B =
[[1, 4, 3, 7, 9, 8],
 [1, 5, 3, 6, 8, 8],
 [2, 6, 4, 6, 6, 6],
 [4, 6, 5, 5, 4, 4],
 [1, 5, 3, 6, 7, 8],
 [6, 4, 5, 2, 2, 3],
 [3, 6, 5, 6, 5, 5],
 [2, 6, 4, 6, 6, 6],
 [6, 4, 5, 3, 2, 3],
 [6, 5, 6, 3, 3, 3],
 [1, 3, 3, 7, 9, 8]]
The top-right entry: 8
Report the last entry, reading row by row.
A: 8
The 2nd entry on the diagonal from the top-right corner is 8
Report the 2nd entry on the main diagonal.
A: 5
Report the entry in the top-left corner.
A: 1
Report the second-last entry, reading row by row.
A: 9
Report the third entry on the main diagonal.
A: 4
The fifth entry in reading order: 9
The third entry on the diagonal from the top-right corner -> 6
The entry in the bottom-left corner: 1
The 4th entry in reading order is 7
Report the 3rd entry, reading row by row.
A: 3

A = [-40  38  32  16   3 -53  74  47  24  57 -39  11 -27  24]
The 3rd entry from the end: 11
The entry just left of the smallest entry is 3
The entry just right of -27 is 24
The first entry? -40
The 2nd entry from the left -> 38

W =
[[  7   3  -6 -11 -10]
 [  0   2  35  29  -3]
 [-23   1 -26   0 -62]
 [ 15  -4  -8 -20  42]
 [  4  -7 -12  29  23]
 [ 14 -31  14   7   9]
 [ 22  11  30   9  -8]
 [-23  -5 -29  -3  49]
 [-17  10 -41   5  27]
 [ 15  13   2   0   2]]
Report the largest entry in the first row.
7
The entry in the top-right corner -> -10
Report the bottom-left entry.
15
Report the entry just left of -6.
3
The fourth entry, reading row by row: -11
Report the entry just right of 3.
-6
Report the second entry on the main diagonal.
2
The largest entry in the last column -> 49
Report the entry directly above -5.
11
Report the entry just right of 5.
27
The last entry, reading row by row -> 2
The smallest entry: -62
Report the entry just right of -31.
14
The first entry in the row that holds the smallest entry -> -23
The third entry on the diagonal from the top-right corner is -26
Report the entry just left of the smallest entry.
0
The entry directly above -62: -3
Report the second largest entry.
42
The 2nd entry on the diagonal from the top-right corner: 29
Report the 3rd-last entry, reading row by row.
2
Report the largest entry in the first column.
22
The second entry from the end, reading row by row is 0
